Here is a tiny trained network, its code and every weight. The questions are about switching its units off for an input and a class, where a switched-off unit gives its printed mean instead of its output.

import numpy as np


def w(rows, s, z=0):
    codes = np.array(rows[::2]) - 128.0
    scale = np.full(codes.shape[1], s)
    scale[-1] = z or s
    return codes * scale


def f(y):
    return y / 2 * (1 + np.tanh(0.7978845608 * (y + 0.044715 * y**3)))


def log_softmax(a):
    a = a - a.max(-1, keepdims=True)
    return a - np.log(np.exp(a).sum(-1, keepdims=True))


def net(x, mask):
    res = np.array(x, float).reshape(1, 7) / 4 @ E
    y = f(res @ A[0][:, :-1].T + A[0][:, -1])
    res = res + np.where(mask, y, B[0][:, -1]) @ B[0][:, :-1]
    return log_softmax(res[-1] @ U[:, :-1].T + U[:, -1])


A, B = {}, {}
E = w([
[134,167,121,75,72,137,213,53,124,70,144],'x0',
[2,167,129,148,163,121,163,67,40,104,135],'x1',
[169,8,204,195,146,125,160,161,239,95,178],'x2',
[64,139,25,209,161,185,71,59,141,163,123],'x3',
[118,208,55,143,97,195,159,144,165,84,76],'x4',
[73,53,188,176,139,231,194,117,83,127,43],'x5',
[26,151,133,150,78,157,209,95,132,239,174],'x6',
],0.008)
A[0] = w([
[178,120,126,60,104,121,221,101,170,132,151,33],'N1',
[181,133,128,85,100,128,225,4,151,19,141,212],'N2',
[126,108,172,124,103,101,175,173,133,99,149,34],'N3',
[145,153,149,48,97,123,98,57,62,209,116,182],'N4',
[145,251,75,85,118,123,110,139,121,52,104,153],'N5',
[211,177,129,46,64,122,187,131,171,209,157,165],'N6',
[122,146,101,132,106,174,103,107,97,160,89,119],'N7',
[68,96,69,121,152,162,112,89,98,126,77,142],'N8',
[206,76,96,135,124,138,68,105,134,91,99,67],'N9',
[254,109,116,116,142,161,58,218,142,47,49,194],'N10',
[144,124,123,73,148,138,140,95,107,183,160,4],'N11',
[149,112,103,129,129,124,136,100,143,171,178,179],'N12',
[166,66,223,121,113,185,223,175,88,110,42,144],'N13',
[53,164,68,170,119,148,100,84,76,149,94,207],'N14',
[177,110,142,68,103,123,113,44,59,241,132,132],'N15',
[162,192,86,73,117,117,130,168,86,87,108,248],'N16',
],0.011,0.0023)
B[0] = w([
[125,201,156,156,145,139,97,76,132,138,144,182],'N1',
[132,118,93,133,149,177,114,10,81,158,95,218],'N2',
[116,118,91,139,110,181,144,105,143,141,89,174],'N3',
[119,50,105,134,157,119,119,178,120,89,129,177],'N4',
[97,45,139,128,144,147,154,164,73,130,99,197],'N5',
[156,137,156,137,118,74,108,189,205,116,168,206],'N6',
[111,107,125,137,171,111,151,53,105,86,167,161],'N7',
[121,177,118,100,83,137,151,53,127,160,131,174],'N8',
[167,192,124,122,105,129,148,126,195,149,148,179],'N9',
[119,202,215,156,89,85,123,182,235,151,189,249],'N10',
[147,112,120,144,138,165,101,185,140,141,89,138],'N11',
[142,189,169,83,104,123,142,169,116,92,81,153],'N12',
[109,74,54,92,159,121,120,125,33,100,106,236],'N13',
[192,117,135,123,151,148,92,23,102,118,109,200],'N14',
[91,107,77,106,95,149,186,182,104,108,95,168],'N15',
[106,97,101,118,119,114,138,212,121,144,124,185],'N16',
],0.011,0.018)
U = w([
[130,136,172,159,87,96,120,246,169,113,159,230],'0',
[151,185,160,186,111,167,103,77,130,150,146,2],'1',
[102,92,86,131,150,173,133,124,23,100,90,178],'2',
],0.011,0.0014)

Each question gives the input, the list of numbers given to net, and the class t.
The units are the neurons (one row each of A and B). Each row of codes is followed by its name. A weight is (code - 128) times the scale printed after its matrix; where a second scale follows, it is the last column's (A, B and U).
mask holds one flag per neuron, in row order. A switched-off neuron (its flag False) gives its mean, the last column of its row in B, instead of its output. The means were averaged over made-up inputs and are rounded, as every weight is.
A unit's drop is (log p(t) with every unit on - log p(t) with that unit switched off) / (log p(t) with every unit on - log p(t) with every unit switched off).
The circuit of an input: a set's keep is (log p(t) with only the set's units on - log p(t) with every unit switched off) / (log p(t) with every unit on - log p(t) with every unit switched off). Starting from the 12 units with the biggest drops (on a tie, the unit counted first), units are removed one at a time, each time the one whose removal leaves the highest keep (on an exact tie, the one counted first), for as long as the keep stays at least 0.8.
circuit, biggest first: the units of the circuit, biggest drop first
unit that matters most: the unit with the biggest drop
top k neurons: the k neurons with the biggest drops, biggest first
drop of u: that unit's drop, to one decimal
input [-5,2,1,-8,-2,2,0], class 2: top 2 neurons -> N13, N6
input [6,-1,0,-3,4,0,-8], class 0: circuit, biggest first -> N10
input [-2,-1,-1,3,-3,-3,4], class 2: top 2 neurons -> N10, N6
input [2,0,8,0,-7,-3,-1], class 1: top 3 neurons -> N10, N6, N16
input [6,1,8,-3,-6,0,-4], class 1: top 2 neurons -> N1, N5
input [-4,4,3,6,-7,-2,-6], class 0: top 3 neurons -> N2, N14, N1
input [0,-2,0,8,7,3,-8], class 1: top 3 neurons -> N8, N14, N6
input [-6,-6,2,5,-2,6,1], class 0: top 2 neurons -> N2, N14
input [7,4,1,0,-2,-6,2], class 2: top 2 neurons -> N10, N2
input [8,1,-6,-7,3,-7,5], class 2: top 2 neurons -> N2, N10
input [7,-8,-4,-5,1,4,-1], class 0: top 2 neurons -> N6, N10
input [-7,0,5,7,3,-1,-5], class 0: top 2 neurons -> N2, N10
input [5,3,-3,2,0,-6,8], class 2: drop of N5 -> 0.0
input [5,2,7,-8,0,-2,6], class 1: unit that matters most -> N1
input [1,0,5,-7,6,1,2], class 2: drop of N13 -> 1.8
input [0,-2,8,-7,2,5,7], class 2: drop of N13 -> 0.5
